Below is a small trained network, with its code and all its weights. Each question gives an input and a target symbol and asks what happens when units are switched off, that is, made to give their printed mean instead of their output.

import numpy as np


def w(rows, s, z=0):
    codes = np.array(rows[::2]) - 128.0
    scale = np.full(codes.shape[1], s)
    scale[-1] = z or s
    return codes * scale


def f(y):
    return y / 2 * (1 + np.tanh(0.7978845608 * (y + 0.044715 * y**3)))


def softmax(a):
    e = np.exp(a - a.max(-1, keepdims=True))
    return e / e.sum(-1, keepdims=True)


def log_softmax(a):
    a = a - a.max(-1, keepdims=True)
    return a - np.log(np.exp(a).sum(-1, keepdims=True))


def net(x, mask):
    ids = ['αβδζθμξπτ'.index(c) for c in x.split()]
    T = len(ids)
    res = E[ids] + P[:T]
    u = 0
    for l in range(3):
        q, k, v = (res @ M[l].T for M in (Q, K, V))
        z = softmax(np.where(np.tri(T) > 0, q @ k.T / 3**0.5, -1e9)) @ v
        res = res + np.where(mask[u], z, O[l][:, -1]) @ O[l][:, :-1]
        u += 1
        y = f(res @ A[l][:, :-1].T + A[l][:, -1])
        res = res + np.where(mask[u : u + 4], y, B[l][:, -1]) @ B[l][:, :-1]
        u += 4
    return log_softmax(res[-1] @ U[:, :-1].T + U[:, -1])


Q, K, V, O, A, B = {}, {}, {}, {}, {}, {}
E = w([
[60,211,213],'α',
[208,177,89],'β',
[168,140,88],'δ',
[130,25,231],'ζ',
[77,238,2],'θ',
[157,125,92],'μ',
[153,102,174],'ξ',
[162,127,98],'π',
[204,77,102],'τ',
],0.0084)
P = w([
[207,33,28],'0',
[76,252,199],'1',
[100,243,193],'2',
[108,246,177],'3',
[123,226,161],'4',
[128,207,143],'5',
[129,189,143],'6',
[115,174,124],'7',
],0.0035)
Q[0] = w([
[181,112,173],'L0H0',
[2,48,125],'L0H0',
[33,35,129],'L0H0',
],0.0051)
K[0] = w([
[145,127,130],'L0H0',
[27,254,183],'L0H0',
[69,201,163],'L0H0',
],0.008)
V[0] = w([
[196,36,121],'L0H0',
[111,239,17],'L0H0',
[2,219,199],'L0H0',
],0.0058)
O[0] = w([
[138,8,50,180],'L0H0',
[254,236,143,162],'L0H0',
[87,202,243,5],'L0H0',
],0.0045,0.003)
A[0] = w([
[164,51,63,211],'L0N0',
[164,120,254,210],'L0N1',
[106,73,220,255],'L0N2',
[48,206,51,227],'L0N3',
],0.0061,0.0026)
B[0] = w([
[126,81,26,251],'L0N0',
[81,92,253,164],'L0N1',
[52,156,206,166],'L0N2',
[99,193,55,202],'L0N3',
],0.007,0.0029)
Q[1] = w([
[69,156,221],'L1H0',
[190,114,2],'L1H0',
[44,160,239],'L1H0',
],0.0076)
K[1] = w([
[142,254,172],'L1H0',
[151,18,87],'L1H0',
[153,224,170],'L1H0',
],0.0078)
V[1] = w([
[36,201,208],'L1H0',
[254,77,67],'L1H0',
[197,179,150],'L1H0',
],0.0077)
O[1] = w([
[152,190,208,9],'L1H0',
[140,80,50,233],'L1H0',
[254,234,12,109],'L1H0',
],0.0053,0.014)
A[1] = w([
[255,124,96,243],'L1N0',
[140,42,123,73],'L1N1',
[50,83,94,79],'L1N2',
[180,115,2,3],'L1N3',
],0.0059,0.0005)
B[1] = w([
[208,191,13,163],'L1N0',
[198,45,176,176],'L1N1',
[58,54,77,176],'L1N2',
[202,112,3,252],'L1N3',
],0.0034,0.013)
Q[2] = w([
[59,206,97],'L2H0',
[253,163,101],'L2H0',
[87,152,209],'L2H0',
],0.0057)
K[2] = w([
[78,254,119],'L2H0',
[220,139,38],'L2H0',
[155,114,220],'L2H0',
],0.0074)
V[2] = w([
[84,255,189],'L2H0',
[95,233,103],'L2H0',
[51,16,195],'L2H0',
],0.0045)
O[2] = w([
[36,183,108,1],'L2H0',
[88,255,25,91],'L2H0',
[68,15,227,107],'L2H0',
],0.0058,0.021)
A[2] = w([
[109,254,79,201],'L2N0',
[140,73,169,173],'L2N1',
[81,209,71,254],'L2N2',
[160,145,69,96],'L2N3',
],0.0058,0.0043)
B[2] = w([
[41,42,55,233],'L2N0',
[66,94,128,253],'L2N1',
[11,74,3,214],'L2N2',
[237,239,132,254],'L2N3',
],0.0043,0.0074)
U = w([
[34,155,121,254],'α',
[252,210,159,152],'β',
[169,149,147,87],'δ',
[57,71,223,232],'ζ',
[57,135,35,79],'θ',
[142,131,141,71],'μ',
[119,125,150,91],'ξ',
[138,132,149,130],'π',
[138,41,128,31],'τ',
],0.0038,0.0044)

Each question gives the input, a string of symbols that net reads in full, and the target symbol t.
The units are the heads (3 rows each of Q, K, V and O) and the neurons (one row each of A and B). Each row of codes is followed by its name. A weight is (code - 128) times the scale printed after its matrix; where a second scale follows, it is the last column's (O, A, B and U).
mask holds one flag per unit, layer by layer, with each layer's heads first. A switched-off unit (its flag False) gives its mean, the last column of its rows in O or B, instead of its output. The means were averaged over made-up inputs and are rounded, as every weight is.
A unit's drop is (log p(t) with every unit on - log p(t) with that unit switched off) / (log p(t) with every unit on - log p(t) with every unit switched off).
unit that matters most: the unit with the biggest drop
top k neurons: the k neurons with the biggest drops, biggest first
top k neurons in layer l: the k neurons of layer l with the biggest drops, biggest first
drop when u is switched off: that unit's drop, to one decimal
input β β β β μ, target β: unit that matters most	L1H0
input ζ δ π β β, target ζ: top 2 neurons	L1N3, L0N0
input τ β θ ζ β, target τ: top 3 neurons in layer 1	L1N1, L1N2, L1N3
input μ τ β θ π, target β: top 2 neurons	L2N0, L2N2
input β δ π ξ θ τ δ, target β: top 3 neurons in layer 0	L0N0, L0N2, L0N1
input β θ τ δ, target β: top 2 neurons in layer 0	L0N0, L0N2
input τ ξ β β ζ, target ζ: top 2 neurons in layer 1	L1N3, L1N0
input α τ ζ π β, target α: top 2 neurons in layer 1	L1N3, L1N1
input θ τ ζ β τ τ μ, target θ: top 2 neurons	L2N2, L2N0
input θ π δ α β, target θ: top 3 neurons	L2N0, L2N2, L1N1
input θ β τ τ β π, target θ: top 2 neurons in layer 1	L1N1, L1N0
input ζ θ δ β ζ α β, target ζ: top 2 neurons in layer 0	L0N0, L0N2
input τ τ β τ β β, target τ: top 3 neurons	L0N0, L1N1, L1N2
input π β τ β τ θ, target θ: top 2 neurons in layer 0	L0N3, L0N1
input π α β τ ζ ζ, target ζ: unit that matters most	L0N1
input β τ ζ δ ξ τ, target β: top 2 neurons in layer 1	L1N0, L1N3
input β τ μ, target β: top 2 neurons in layer 1	L1N3, L1N0
input β δ θ μ τ, target β: drop when L1H0 is switched off	0.3
input τ τ ξ μ, target τ: drop when L1H0 is switched off	0.8
input α β δ, target α: drop when L2H0 is switched off	1.3
input ζ θ τ μ μ, target ζ: top neuron in layer 1	L1N3
input β β θ τ θ τ π, target β: top 2 neurons in layer 0	L0N0, L0N2
